Below are the code and all the weights of a small trained network. Each question names an input and a class and asks about switching units off, where a switched-off unit gives its printed mean instead of its output.

import numpy as np


def w(rows, s, z=0):
    codes = np.array(rows[::2]) - 128.0
    scale = np.full(codes.shape[1], s)
    scale[-1] = z or s
    return codes * scale


def norm(h):
    return h / np.sqrt((h * h).mean(-1, keepdims=True) + 1e-5)


def f(y):
    return y / 2 * (1 + np.tanh(0.7978845608 * (y + 0.044715 * y**3)))


def log_softmax(a):
    a = a - a.max(-1, keepdims=True)
    return a - np.log(np.exp(a).sum(-1, keepdims=True))


def net(x, mask):
    res = np.array(x, float).reshape(1, 5) / 4 @ E
    u = 0
    for l in range(3):
        y = f(norm(res) @ A[l][:, :-1].T + A[l][:, -1])
        res = res + np.where(mask[u : u + 13], y, B[l][:, -1]) @ B[l][:, :-1]
        u += 13
    return log_softmax(norm(res)[-1] @ U[:, :-1].T + U[:, -1])


A, B = {}, {}
E = w([
[164,212,182,179,59,134],'x0',
[187,111,99,154,136,124],'x1',
[121,75,255,213,197,39],'x2',
[98,161,87,164,145,98],'x3',
[132,176,149,118,204,175],'x4',
],0.0088)
A[0] = w([
[144,174,142,120,189,161,68],'0.n0',
[43,198,48,210,160,72,51],'0.n1',
[2,165,179,75,105,114,68],'0.n2',
[100,72,96,158,36,68,32],'0.n3',
[173,62,222,54,94,191,41],'0.n4',
[127,125,124,131,124,130,118],'0.n5',
[157,192,166,161,81,130,2],'0.n6',
[132,133,123,120,128,125,114],'0.n7',
[221,119,89,160,157,114,68],'0.n8',
[231,118,85,157,156,107,59],'0.n9',
[143,189,131,127,228,165,45],'0.n10',
[88,65,92,93,187,119,10],'0.n11',
[128,143,128,125,134,138,93],'0.n12',
],0.012,0.01)
B[0] = w([
[108,92,182,74,67,138,171],'0.n0',
[254,115,123,93,145,99,255],'0.n1',
[153,71,120,195,114,207,215],'0.n2',
[90,96,212,61,81,147,224],'0.n3',
[234,113,127,99,144,94,224],'0.n4',
[129,126,132,124,122,133,106],'0.n5',
[125,184,140,170,101,126,153],'0.n6',
[129,126,128,122,117,135,101],'0.n7',
[147,90,130,165,118,186,151],'0.n8',
[155,88,126,174,116,183,152],'0.n9',
[109,104,198,68,110,154,234],'0.n10',
[117,81,82,104,164,118,195],'0.n11',
[143,120,129,115,96,137,74],'0.n12',
],0.034,0.0019)
A[1] = w([
[108,183,174,101,203,183,46],'1.n0',
[151,221,175,179,80,134,65],'1.n1',
[209,150,99,111,162,80,37],'1.n2',
[146,149,75,90,114,176,27],'1.n3',
[55,155,186,209,205,61,32],'1.n4',
[124,98,170,167,200,94,38],'1.n5',
[84,214,39,97,99,167,27],'1.n6',
[107,254,158,194,89,117,69],'1.n7',
[92,197,65,112,129,135,17],'1.n8',
[97,82,105,149,44,59,20],'1.n9',
[40,80,59,108,238,100,70],'1.n10',
[77,99,181,90,60,114,2],'1.n11',
[124,81,107,231,109,224,27],'1.n12',
],0.018,0.0027)
B[1] = w([
[117,136,170,50,110,200,165],'1.n0',
[135,51,34,86,66,133,212],'1.n1',
[235,149,156,107,127,106,253],'1.n2',
[131,154,207,204,80,124,224],'1.n3',
[76,193,209,216,158,58,212],'1.n4',
[115,223,181,186,41,145,211],'1.n5',
[90,182,213,206,127,78,245],'1.n6',
[104,43,11,59,101,86,209],'1.n7',
[81,187,131,140,172,78,182],'1.n8',
[150,130,179,83,92,221,163],'1.n9',
[104,47,1,73,62,116,254],'1.n10',
[99,159,175,44,185,161,245],'1.n11',
[132,90,111,228,183,223,240],'1.n12',
],0.026,0.0068)
A[2] = w([
[138,182,182,151,192,141,131],'2.n0',
[159,131,119,129,182,98,75],'2.n1',
[111,165,111,125,157,114,108],'2.n2',
[68,188,124,171,202,39,61],'2.n3',
[100,168,94,140,194,85,3],'2.n4',
[121,162,64,131,165,111,100],'2.n5',
[126,135,108,141,175,102,83],'2.n6',
[112,115,96,167,251,139,46],'2.n7',
[72,116,27,144,226,61,78],'2.n8',
[120,153,119,143,180,99,75],'2.n9',
[93,185,98,80,246,153,97],'2.n10',
[122,136,103,120,154,110,46],'2.n11',
[161,123,100,43,173,97,72],'2.n12',
],0.017,0.004)
B[2] = w([
[74,77,30,114,112,70,253],'2.n0',
[166,192,115,104,97,159,132],'2.n1',
[148,42,183,160,97,86,120],'2.n2',
[90,200,180,142,142,95,220],'2.n3',
[183,62,215,148,8,137,123],'2.n4',
[137,60,163,118,70,144,127],'2.n5',
[152,78,196,120,61,115,113],'2.n6',
[89,90,126,178,201,129,150],'2.n7',
[133,130,111,34,211,97,176],'2.n8',
[120,42,188,127,79,94,123],'2.n9',
[124,141,156,87,231,104,158],'2.n10',
[166,4,187,140,62,123,108],'2.n11',
[82,149,113,202,133,132,214],'2.n12',
],0.025,0.0061)
U = w([
[59,202,177,191,101,56,252],'0',
[105,63,1,67,86,102,159],'1',
[100,142,194,25,145,193,118],'2',
[253,160,134,130,117,113,93],'3',
[122,88,110,221,154,215,127],'4',
[139,135,105,118,190,110,41],'5',
],0.015,0.0019)

Each question gives the input, the list of numbers given to net, and the class t.
The units are the neurons (one row each of A and B). Each row of codes is followed by its name. A weight is (code - 128) times the scale printed after its matrix; where a second scale follows, it is the last column's (A, B and U).
mask holds one flag per neuron, layer by layer. A switched-off neuron (its flag False) gives its mean, the last column of its row in B, instead of its output. The means were averaged over made-up inputs and are rounded, as every weight is.
A unit's drop is (log p(t) with every unit on - log p(t) with that unit switched off) / (log p(t) with every unit on - log p(t) with every unit switched off).
The circuit of an input: a set's keep is (log p(t) with only the set's units on - log p(t) with every unit switched off) / (log p(t) with every unit on - log p(t) with every unit switched off). Starting from the 12 units with the biggest drops (on a tie, the unit counted first), units are removed one at a time, each time the one whose removal leaves the highest keep (on an exact tie, the one counted first), for as long as the keep stays at least 0.8.
circuit, biggest first: the units of the circuit, biggest drop first
top k neurons: the k neurons with the biggest drops, biggest first
top k neurons in layer l: the k neurons of layer l with the biggest drops, biggest first
input [2,-3,7,-8,-1], class 3: top 2 neurons in layer 1 : 1.n2; 1.n6
input [8,4,-7,5,-5], class 1: circuit, biggest first : 1.n1
input [6,-5,2,-6,6], class 1: top 4 neurons : 1.n1; 0.n6; 0.n1; 0.n3
input [0,8,7,0,-2], class 4: circuit, biggest first : 1.n12; 0.n9
input [3,7,3,4,-7], class 2: circuit, biggest first : 0.n3; 1.n11
input [-7,4,7,8,7], class 3: circuit, biggest first : 0.n1; 1.n2
input [-6,-8,-6,2,-7], class 4: circuit, biggest first : 0.n2; 1.n12
input [-3,2,-5,3,-6], class 2: top 3 neurons : 0.n3; 1.n11; 1.n9
input [7,3,-6,-1,-5], class 1: top 3 neurons : 1.n7; 1.n1; 0.n6
input [-7,-1,-7,2,0], class 0: top 2 neurons in layer 1 : 1.n6; 1.n8
input [7,6,5,5,0], class 1: top 2 neurons in layer 1 : 1.n7; 1.n1
input [3,-6,-1,-7,7], class 2: top 2 neurons in layer 0 : 0.n0; 0.n10
input [-3,2,-5,-6,-3], class 3: top 2 neurons : 0.n4; 1.n2
input [-7,0,6,6,2], class 1: top 2 neurons : 1.n10; 0.n11
input [2,5,-2,6,-4], class 3: circuit, biggest first : 0.n1
input [2,-8,4,-7,-3], class 4: top 3 neurons : 0.n2; 1.n12; 0.n1
input [8,7,2,2,3], class 1: top 2 neurons : 1.n7; 0.n6
input [-2,5,1,2,-4], class 4: top 3 neurons : 0.n9; 0.n8; 1.n12
input [-8,8,7,3,-2], class 1: top 3 neurons in layer 1 : 1.n10; 1.n6; 1.n3
input [-6,0,0,-1,8], class 2: top 2 neurons in layer 0 : 0.n10; 0.n0
input [2,5,-6,7,-1], class 3: top 2 neurons : 0.n1; 1.n2
input [-3,6,4,4,6], class 2: top 3 neurons in layer 0 : 0.n10; 0.n2; 0.n0
input [2,2,-3,7,-8], class 2: circuit, biggest first : 0.n3
input [4,-8,6,6,-3], class 4: top 2 neurons : 0.n2; 1.n12
input [6,-4,-4,1,3], class 1: top 2 neurons : 1.n7; 1.n1
input [-4,-7,4,1,6], class 4: top 2 neurons : 0.n2; 1.n12
